Here is a tiny trained network, its code and every weight. The questions are about switching its units off for an input and a class, where a switched-off unit gives its printed mean instead of its output.

import numpy as np


def w(rows, s, z=0):
    codes = np.array(rows[::2]) - 128.0
    scale = np.full(codes.shape[1], s)
    scale[-1] = z or s
    return codes * scale


def f(y):
    return np.maximum(y, 0)


def log_softmax(a):
    a = a - a.max(-1, keepdims=True)
    return a - np.log(np.exp(a).sum(-1, keepdims=True))


def net(x, mask):
    res = np.array(x, float).reshape(1, 7) / 4 @ E
    y = f(res @ A[0][:, :-1].T + A[0][:, -1])
    res = res + np.where(mask, y, B[0][:, -1]) @ B[0][:, :-1]
    return log_softmax(res[-1] @ U[:, :-1].T + U[:, -1])


A, B = {}, {}
E = w([
[140,10,100,147,139,206,24,144],'x0',
[117,143,130,126,121,152,113,112],'x1',
[18,84,179,180,105,156,152,215],'x2',
[129,110,119,170,90,103,142,117],'x3',
[122,125,132,104,120,133,124,119],'x4',
[130,136,131,163,102,123,111,124],'x5',
[131,117,125,117,148,118,142,135],'x6',
],0.012)
A[0] = w([
[184,49,88,139,118,215,113,151,140],'neuron 0',
[104,198,224,87,125,151,202,139,159],'neuron 1',
[141,225,100,86,100,68,146,104,252],'neuron 2',
[121,194,210,117,116,83,186,106,247],'neuron 3',
[69,73,130,151,128,137,25,191,125],'neuron 4',
[251,138,108,147,137,117,95,49,254],'neuron 5',
[1,109,227,140,97,133,129,219,164],'neuron 6',
[184,192,92,105,113,57,122,109,198],'neuron 7',
[169,70,89,127,146,114,83,72,158],'neuron 8',
[202,200,59,93,136,131,132,41,200],'neuron 9',
[166,73,145,124,77,139,87,101,134],'neuron 10',
[80,216,118,105,63,151,157,126,200],'neuron 11',
[190,62,57,105,142,126,68,80,177],'neuron 12',
],0.0089,0.005)
B[0] = w([
[164,79,99,36,66,244,8,159,200],'neuron 0',
[43,135,129,163,196,106,125,143,197],'neuron 1',
[117,155,72,149,185,104,164,30,212],'neuron 2',
[91,176,131,202,251,12,165,89,215],'neuron 3',
[80,85,12,112,85,225,155,144,210],'neuron 4',
[212,235,130,92,151,87,37,122,219],'neuron 5',
[8,56,152,217,138,135,167,179,255],'neuron 6',
[176,116,57,115,197,71,117,52,194],'neuron 7',
[206,142,207,96,87,225,66,167,183],'neuron 8',
[176,169,50,98,167,87,78,84,214],'neuron 9',
[189,108,129,123,40,142,165,112,168],'neuron 10',
[105,158,86,177,133,57,196,122,184],'neuron 11',
[254,149,159,50,69,183,24,218,204],'neuron 12',
],0.0071,0.016)
U = w([
[146,159,50,108,206,60,111,45,188],'0',
[194,186,134,62,122,157,65,182,116],'1',
[27,158,180,184,178,59,213,159,214],'2',
[83,2,52,109,136,180,114,168,8],'3',
],0.0098,0.0017)

Each question gives the input, the list of numbers given to net, and the class t.
The units are the neurons (one row each of A and B). Each row of codes is followed by its name. A weight is (code - 128) times the scale printed after its matrix; where a second scale follows, it is the last column's (A, B and U).
mask holds one flag per neuron, in row order. A switched-off neuron (its flag False) gives its mean, the last column of its row in B, instead of its output. The means were averaged over made-up inputs and are rounded, as every weight is.
A unit's drop is (log p(t) with every unit on - log p(t) with that unit switched off) / (log p(t) with every unit on - log p(t) with every unit switched off).
The circuit of an input: a set's keep is (log p(t) with only the set's units on - log p(t) with every unit switched off) / (log p(t) with every unit on - log p(t) with every unit switched off). Starting from the 12 units with the biggest drops (on a tie, the unit counted first), units are removed one at a time, each time the one whose removal leaves the highest keep (on an exact tie, the one counted first), for as long as the keep stays at least 0.8.
circuit, biggest first: the units of the circuit, biggest drop first
most important unit: the unit with the biggest drop
k most important neurons: the k neurons with the biggest drops, biggest first
drop when u is switched off: that unit's drop, to one decimal
input [0,5,7,1,4,0,-1], class 2: most important unit	neuron 0
input [5,-5,0,0,1,8,3], class 1: circuit, biggest first	(neuron 6; neuron 12)
input [0,-8,1,-2,5,-1,8], class 2: circuit, biggest first	(neuron 0; neuron 9)
input [1,-8,-7,5,-3,-3,-2], class 1: 2 most important neurons	(neuron 12; neuron 8)
input [0,4,3,-6,6,5,-2], class 2: 2 most important neurons	(neuron 0; neuron 12)
input [1,3,-4,1,0,-2,-5], class 1: 2 most important neurons	(neuron 3; neuron 12)
input [0,5,3,5,-5,3,1], class 2: 2 most important neurons	(neuron 0; neuron 12)
input [1,7,1,0,6,3,-7], class 3: drop when neuron 5 is switched off	0.2
input [2,-4,-8,5,4,8,2], class 1: drop when neuron 12 is switched off	0.2
input [-6,0,1,0,-5,6,3], class 2: drop when neuron 0 is switched off	0.1
